Below is a small trained network, with its code and all its weights. Each question gives an input and a class and asks what happens when units are switched off, that is, made to give their printed mean instead of their output.

import numpy as np


def w(rows, s, z=0):
    codes = np.array(rows[::2]) - 128.0
    scale = np.full(codes.shape[1], s)
    scale[-1] = z or s
    return codes * scale


def f(y):
    return y / 2 * (1 + np.tanh(0.7978845608 * (y + 0.044715 * y**3)))


def log_softmax(a):
    a = a - a.max(-1, keepdims=True)
    return a - np.log(np.exp(a).sum(-1, keepdims=True))


def net(x, mask):
    res = np.array(x, float).reshape(1, 5) / 4 @ E
    y = f(res @ A[0][:, :-1].T + A[0][:, -1])
    res = res + np.where(mask, y, B[0][:, -1]) @ B[0][:, :-1]
    return log_softmax(res[-1] @ U[:, :-1].T + U[:, -1])


A, B = {}, {}
E = w([
[135,106,118,214,148,50,152,154,102,99,204,148],'x0',
[48,90,143,131,136,109,92,174,142,112,155,5],'x1',
[117,191,106,65,119,122,99,116,91,100,176,104],'x2',
[105,28,191,35,130,141,118,160,81,93,159,185],'x3',
[133,158,71,89,175,121,110,170,119,189,121,181],'x4',
],0.014)
A[0] = w([
[98,102,178,100,204,153,115,149,129,93,148,98,138],'n0',
[129,83,188,82,174,123,104,142,136,124,163,125,187],'n1',
[99,176,91,158,124,160,93,166,166,128,60,47,249],'n2',
[190,168,173,82,58,191,96,104,174,165,97,163,230],'n3',
[171,136,170,82,88,133,165,156,113,88,104,151,185],'n4',
[217,198,95,196,154,79,183,115,130,112,150,115,198],'n5',
[79,146,169,179,194,43,120,214,155,106,199,101,88],'n6',
[158,141,128,102,106,185,140,15,105,153,86,163,200],'n7',
[118,74,172,65,158,149,101,173,100,126,75,100,88],'n8',
[138,88,179,115,84,95,205,169,52,94,194,254,193],'n9',
[68,110,109,106,132,221,79,138,167,156,97,62,189],'n10',
],0.0086,0.0021)
B[0] = w([
[156,96,99,106,115,113,95,92,134,176,102,107,185],'n0',
[110,79,123,1,110,179,81,137,94,187,81,147,191],'n1',
[162,162,136,195,200,189,84,169,168,93,151,75,238],'n2',
[51,118,138,151,139,81,121,107,210,214,204,61,239],'n3',
[67,190,77,106,147,138,68,109,85,199,169,114,172],'n4',
[236,161,197,120,141,50,121,138,95,99,115,238,254],'n5',
[93,104,192,137,109,81,165,117,165,179,181,75,244],'n6',
[76,188,184,115,99,66,156,212,168,224,104,152,233],'n7',
[126,52,107,142,22,87,178,1,34,130,76,63,201],'n8',
[60,130,154,176,181,255,20,100,101,77,162,106,246],'n9',
[112,171,23,188,133,188,102,123,81,114,74,49,217],'n10',
],0.008,0.013)
U = w([
[110,161,125,162,116,3,182,203,208,142,150,90,213],'0',
[77,135,43,207,220,245,90,110,76,30,105,119,187],'1',
[22,45,161,68,107,111,150,99,98,194,144,146,113],'2',
[111,64,15,71,60,127,158,74,49,92,12,114,6],'3',
[189,114,155,141,117,42,188,78,22,74,95,254,96],'4',
],0.0065,0.002)

Each question gives the input, the list of numbers given to net, and the class t.
The units are the neurons (one row each of A and B). Each row of codes is followed by its name. A weight is (code - 128) times the scale printed after its matrix; where a second scale follows, it is the last column's (A, B and U).
mask holds one flag per neuron, in row order. A switched-off neuron (its flag False) gives its mean, the last column of its row in B, instead of its output. The means were averaged over made-up inputs and are rounded, as every weight is.
A unit's drop is (log p(t) with every unit on - log p(t) with that unit switched off) / (log p(t) with every unit on - log p(t) with every unit switched off).
The circuit of an input: a set's keep is (log p(t) with only the set's units on - log p(t) with every unit switched off) / (log p(t) with every unit on - log p(t) with every unit switched off). Starting from all 11 units, units are removed one at a time, each time the one whose removal leaves the highest keep (on an exact tie, the one counted first), for as long as the keep stays at least 0.8.
circuit, biggest first: the units of the circuit, biggest drop first
unit that matters most: the unit with the biggest drop
k most important neurons: the k neurons with the biggest drops, biggest first
drop of u: that unit's drop, to one decimal
input [8,2,8,2,5], class 2: circuit, biggest first	n6, n2, n9
input [4,-5,0,8,4], class 1: circuit, biggest first	n9
input [-4,-2,7,0,3], class 0: circuit, biggest first	n9, n1
input [0,7,-8,8,2], class 3: circuit, biggest first	n8, n3
input [-6,1,-1,5,1], class 3: circuit, biggest first	n8, n10
input [1,-6,5,-3,-3], class 4: 3 most important neurons	n5, n6, n2
input [-6,1,-1,3,-4], class 3: circuit, biggest first	n10, n8
input [-2,8,-4,0,-3], class 1: 2 most important neurons	n2, n10
input [1,0,-3,6,-4], class 1: 2 most important neurons	n9, n7
input [2,0,-6,-8,-2], class 4: 2 most important neurons	n5, n3
input [-7,0,8,-5,2], class 0: 2 most important neurons	n9, n7
input [-6,7,8,2,-6], class 3: 2 most important neurons	n8, n9
input [-4,4,4,1,-2], class 3: 3 most important neurons	n9, n8, n0
input [0,5,-4,-5,-1], class 1: unit that matters most	n7
input [-8,1,-3,3,4], class 3: 3 most important neurons	n10, n8, n6
input [-1,7,-6,-2,-8], class 1: 2 most important neurons	n10, n7
input [-8,-3,7,-6,-7], class 0: drop of n7	0.2
input [-3,5,-3,5,-3], class 3: drop of n2	0.0
input [8,-8,0,7,1], class 1: drop of n9	1.0
input [-1,-6,-6,-2,-5], class 0: circuit, biggest first	n7
input [2,-5,8,4,5], class 1: drop of n9	1.0
